Below are the code and all the weights of a small trained network. Each question names an input and a class and asks about switching units off, where a switched-off unit gives its printed mean instead of its output.

import numpy as np


def w(rows, s, z=0):
    codes = np.array(rows[::2]) - 128.0
    scale = np.full(codes.shape[1], s)
    scale[-1] = z or s
    return codes * scale


def f(y):
    return np.maximum(y, 0)


def log_softmax(a):
    a = a - a.max(-1, keepdims=True)
    return a - np.log(np.exp(a).sum(-1, keepdims=True))


def net(x, mask):
    res = np.array(x, float).reshape(1, 8) / 4 @ E
    y = f(res @ A[0][:, :-1].T + A[0][:, -1])
    res = res + np.where(mask, y, B[0][:, -1]) @ B[0][:, :-1]
    return log_softmax(res[-1] @ U[:, :-1].T + U[:, -1])


A, B = {}, {}
E = w([
[126,126,130,128,129],'x0',
[130,133,125,127,127],'x1',
[102,154,75,128,243],'x2',
[127,128,129,127,128],'x3',
[125,124,131,129,129],'x4',
[144,212,205,226,139],'x5',
[128,130,128,127,128],'x6',
[3,164,84,146,71],'x7',
],0.017)
A[0] = w([
[82,48,74,88,152,211],'N1',
[158,106,128,96,179,227],'N2',
[174,120,150,116,91,184],'N3',
[87,154,101,124,250,155],'N4',
[150,82,146,92,102,152],'N5',
[110,175,136,194,70,110],'N6',
[205,148,181,119,165,157],'N7',
[134,156,191,117,122,94],'N8',
[134,171,176,243,142,133],'N9',
[194,103,160,69,123,252],'N10',
[162,106,159,129,15,248],'N11',
[61,121,86,130,51,183],'N12',
[26,164,111,137,95,140],'N13',
],0.019,0.011)
B[0] = w([
[103,102,61,87,97,248],'N1',
[225,38,61,187,82,213],'N2',
[119,132,197,140,70,190],'N3',
[185,193,54,122,127,234],'N4',
[144,99,135,124,71,189],'N5',
[112,163,177,126,175,215],'N6',
[133,84,166,212,145,221],'N7',
[118,129,175,148,156,166],'N8',
[179,215,200,165,192,249],'N9',
[124,76,125,170,38,237],'N10',
[76,73,248,80,139,253],'N11',
[103,91,121,38,184,239],'N12',
[100,228,119,68,136,239],'N13',
],0.014,0.028)
U = w([
[130,53,141,109,24,176],'0',
[95,103,202,226,125,151],'1',
[159,53,17,188,114,19],'2',
[235,122,111,210,176,230],'3',
[30,50,112,39,157,255],'4',
[80,175,193,89,166,17],'5',
[101,147,26,48,114,55],'6',
[114,246,87,129,160,43],'7',
],0.012,0.0037)

Each question gives the input, the list of numbers given to net, and the class t.
The units are the neurons (one row each of A and B). Each row of codes is followed by its name. A weight is (code - 128) times the scale printed after its matrix; where a second scale follows, it is the last column's (A, B and U).
mask holds one flag per neuron, in row order. A switched-off neuron (its flag False) gives its mean, the last column of its row in B, instead of its output. The means were averaged over made-up inputs and are rounded, as every weight is.
A unit's drop is (log p(t) with every unit on - log p(t) with that unit switched off) / (log p(t) with every unit on - log p(t) with every unit switched off).
The circuit of an input: a set's keep is (log p(t) with only the set's units on - log p(t) with every unit switched off) / (log p(t) with every unit on - log p(t) with every unit switched off). Starting from the 12 units with the biggest drops (on a tie, the unit counted first), units are removed one at a time, each time the one whose removal leaves the highest keep (on an exact tie, the one counted first), for as long as the keep stays at least 0.8.
circuit, biggest first: the units of the circuit, biggest drop first
unit that matters most: the unit with the biggest drop
top k neurons: the k neurons with the biggest drops, biggest first
drop of u: that unit's drop, to one decimal
input [-3,-8,1,6,-5,0,0,-3], class 2: circuit, biggest first	(N9; N11)
input [-3,5,1,8,-5,2,-4,1], class 7: top 2 neurons	(N11; N2)
input [4,4,-2,-1,-5,2,2,-8], class 1: circuit, biggest first	(N7)
input [3,5,0,2,-1,0,-8,-5], class 0: top 4 neurons	(N9; N4; N6; N10)
input [-4,4,-7,6,3,-3,-1,1], class 4: top 2 neurons	(N12; N11)
input [-3,2,2,-4,-3,0,-3,0], class 2: circuit, biggest first	(N9; N11)
input [-4,8,-2,-8,3,7,5,1], class 5: top 3 neurons	(N2; N10; N6)
input [4,-6,-7,-8,7,6,0,1], class 5: top 3 neurons	(N2; N10; N6)
input [-4,-7,-8,7,-3,6,7,1], class 5: top 2 neurons	(N2; N6)
input [1,0,-3,-6,-8,2,3,0], class 1: top 3 neurons	(N13; N12; N4)
input [7,-2,1,-5,3,-4,-5,-6], class 2: top 2 neurons	(N11; N2)
input [3,-8,1,-3,0,-6,5,-8], class 2: top 2 neurons	(N2; N11)
input [-6,6,8,-2,-1,-7,6,1], class 6: top 2 neurons	(N7; N1)
input [2,-5,1,-7,8,-6,-1,0], class 2: circuit, biggest first	(N11)
input [-3,8,4,-1,-3,-1,2,1], class 6: top 3 neurons	(N9; N7; N10)
input [7,-5,8,-1,4,3,-1,1], class 7: top 3 neurons	(N4; N7; N10)
input [3,-8,4,-7,-6,8,5,1], class 7: drop of N10	0.1
input [-7,0,0,-3,7,-2,4,2], class 4: drop of N4	1.7
input [0,8,1,-6,-1,5,-5,-3], class 3: drop of N11	2.1
input [0,2,-8,7,-2,0,-8,4], class 4: unit that matters most	N9
